Below are the code and all the weights of a small trained network. Each question names an input and a target symbol and asks about switching units off, where a switched-off unit gives its printed mean instead of its output.

import numpy as np


def w(rows, s, z=0):
    codes = np.array(rows[::2]) - 128.0
    scale = np.full(codes.shape[1], s)
    scale[-1] = z or s
    return codes * scale


def softmax(a):
    e = np.exp(a - a.max(-1, keepdims=True))
    return e / e.sum(-1, keepdims=True)


def log_softmax(a):
    a = a - a.max(-1, keepdims=True)
    return a - np.log(np.exp(a).sum(-1, keepdims=True))


def net(x, mask):
    ids = ['βγεζθλξπφω'.index(c) for c in x.split()]
    T = len(ids)
    res = E[ids] + P[:T]
    u = 0
    for l in range(2):
        r = res
        for j in range(3):
            rows = slice(2 * j, 2 * j + 2)
            q, k, v = (r @ M[l][rows].T for M in (Q, K, V))
            z = softmax(np.where(np.tri(T) > 0, q @ k.T / 2**0.5, -1e9)) @ v
            o = O[l][rows]
            res = res + np.where(mask[u + j], z, o[:, -1]) @ o[:, :-1]
        u += 3
    return log_softmax(res[-1] @ U[:, :-1].T + U[:, -1])


Q, K, V, O = {}, {}, {}, {}
E = w([
[166,217,1],'β',
[138,175,51],'γ',
[140,236,62],'ε',
[132,184,50],'ζ',
[134,100,140],'θ',
[77,33,141],'λ',
[75,79,175],'ξ',
[111,120,103],'π',
[74,131,1],'φ',
[102,63,234],'ω',
],0.016)
P = w([
[136,129,153],'0',
[114,254,203],'1',
[117,244,199],'2',
[117,237,196],'3',
[113,206,196],'4',
[130,233,154],'5',
[128,208,155],'6',
[124,202,162],'7',
[120,179,165],'8',
[146,201,98],'9',
[93,49,146],'10',
[105,90,124],'11',
[119,123,110],'12',
[113,82,121],'13',
],0.0079)
Q[0] = w([
[85,131,191],'0.h0',
[252,113,159],'0.h0',
[39,220,149],'0.h1',
[207,121,142],'0.h1',
[169,164,92],'0.h2',
[38,104,47],'0.h2',
],0.017)
K[0] = w([
[117,185,109],'0.h0',
[251,119,179],'0.h0',
[138,30,11],'0.h1',
[179,135,172],'0.h1',
[177,136,83],'0.h2',
[157,14,60],'0.h2',
],0.016)
V[0] = w([
[220,110,210],'0.h0',
[110,203,126],'0.h0',
[60,58,96],'0.h1',
[11,226,186],'0.h1',
[50,99,121],'0.h2',
[173,66,45],'0.h2',
],0.011)
O[0] = w([
[124,97,222,1],'0.h0',
[155,127,129,215],'0.h0',
[80,106,128,134],'0.h1',
[106,252,107,223],'0.h1',
[180,183,126,139],'0.h2',
[126,115,190,100],'0.h2',
],0.012,0.0057)
Q[1] = w([
[93,154,84],'1.h0',
[230,171,67],'1.h0',
[126,106,112],'1.h1',
[5,246,92],'1.h1',
[130,155,150],'1.h2',
[150,170,143],'1.h2',
],0.021)
K[1] = w([
[68,150,66],'1.h0',
[163,108,3],'1.h0',
[188,237,94],'1.h1',
[212,23,167],'1.h1',
[128,146,131],'1.h2',
[83,173,125],'1.h2',
],0.021)
V[1] = w([
[172,40,59],'1.h0',
[240,157,143],'1.h0',
[208,26,151],'1.h1',
[253,123,136],'1.h1',
[76,153,171],'1.h2',
[135,245,196],'1.h2',
],0.013)
O[1] = w([
[75,215,108,111],'1.h0',
[17,103,253,100],'1.h0',
[175,194,250,112],'1.h1',
[59,148,248,100],'1.h1',
[155,110,133,118],'1.h2',
[104,2,166,246],'1.h2',
],0.0085,0.011)
U = w([
[44,154,172,78],'β',
[101,106,158,130],'γ',
[77,51,148,40],'ε',
[87,95,148,124],'ζ',
[178,127,203,253],'θ',
[255,104,132,84],'λ',
[196,42,122,74],'ξ',
[158,88,143,173],'π',
[133,133,121,118],'φ',
[192,65,157,172],'ω',
],0.0076,0.006)

Each question gives the input, a string of symbols that net reads in full, and the target symbol t.
The units are the heads (2 rows each of Q, K, V and O). Each row of codes is followed by its name. A weight is (code - 128) times the scale printed after its matrix; where a second scale follows, it is the last column's (O and U).
mask holds one flag per head, layer by layer. A switched-off head (its flag False) gives its mean, the last column of its rows in O, instead of its output. The means were averaged over made-up inputs and are rounded, as every weight is.
A unit's drop is (log p(t) with every unit on - log p(t) with that unit switched off) / (log p(t) with every unit on - log p(t) with every unit switched off).
The circuit of an input: a set's keep is (log p(t) with only the set's units on - log p(t) with every unit switched off) / (log p(t) with every unit on - log p(t) with every unit switched off). Starting from all 6 units, units are removed one at a time, each time the one whose removal leaves the highest keep (on an exact tie, the one counted first), for as long as the keep stays at least 0.8.
units of the circuit, in order: the units of the circuit, biggest drop first
unit that matters most: the unit with the biggest drop
heads that matter: for each layer, one digit per head in row order, 1 if its drop is at least 0.15 and else 0, layers parted by /
drop of u: that unit's drop, to one decimal
input ξ ω γ φ ξ φ θ ω β β γ ω ε ξ, target ξ: unit that matters most -> 0.h1
input ξ θ β ξ λ ε ε π π ζ ε θ, target ξ: units of the circuit, in order -> (1.h1; 0.h1; 1.h2)
input ξ β θ γ ω, target ξ: units of the circuit, in order -> (1.h1; 0.h0; 0.h1; 1.h2)
input β λ ξ λ θ λ ξ ξ β ω ζ, target β: heads that matter -> 110 / 100
input λ ζ ξ θ ξ θ θ ξ, target λ: units of the circuit, in order -> (0.h1; 1.h1; 1.h0)
input ξ ξ θ ξ λ ω ξ θ λ θ ε θ λ, target ξ: units of the circuit, in order -> (1.h1; 0.h0; 1.h0)
input θ λ ξ π, target θ: heads that matter -> 110 / 010
input φ β π β θ λ λ φ β θ λ λ, target φ: units of the circuit, in order -> (0.h0; 1.h2)
input λ β λ ε ω φ β ζ ζ β λ, target λ: units of the circuit, in order -> (0.h1; 1.h1; 0.h0)
input ε θ β λ ξ, target ε: heads that matter -> 010 / 111
input ε θ γ λ λ θ ω θ π, target ε: units of the circuit, in order -> (0.h1; 1.h0; 1.h2)
input β β ξ γ λ ε π ω, target β: units of the circuit, in order -> (0.h1; 1.h0; 0.h0)
input θ π π θ β, target θ: units of the circuit, in order -> (0.h1; 1.h1; 0.h0)
input φ ε β φ ξ θ θ, target φ: units of the circuit, in order -> (0.h1; 0.h0; 1.h0)
input ε ζ γ ζ λ ζ π ξ, target ε: units of the circuit, in order -> (0.h1; 1.h0; 1.h2)
input θ ω θ λ ω λ γ ξ, target θ: heads that matter -> 111 / 010
input λ θ ω, target λ: heads that matter -> 010 / 111
input λ ω ζ π, target λ: heads that matter -> 110 / 111
input β θ γ θ λ ω ω β π β, target β: unit that matters most -> 1.h0
input λ θ β φ β ω φ β γ θ π, target λ: heads that matter -> 110 / 010
input λ θ λ π ε, target λ: heads that matter -> 110 / 111
input ξ ε θ ζ ζ λ ζ ε θ ξ ε, target ξ: drop of 1.h2 -> 0.2
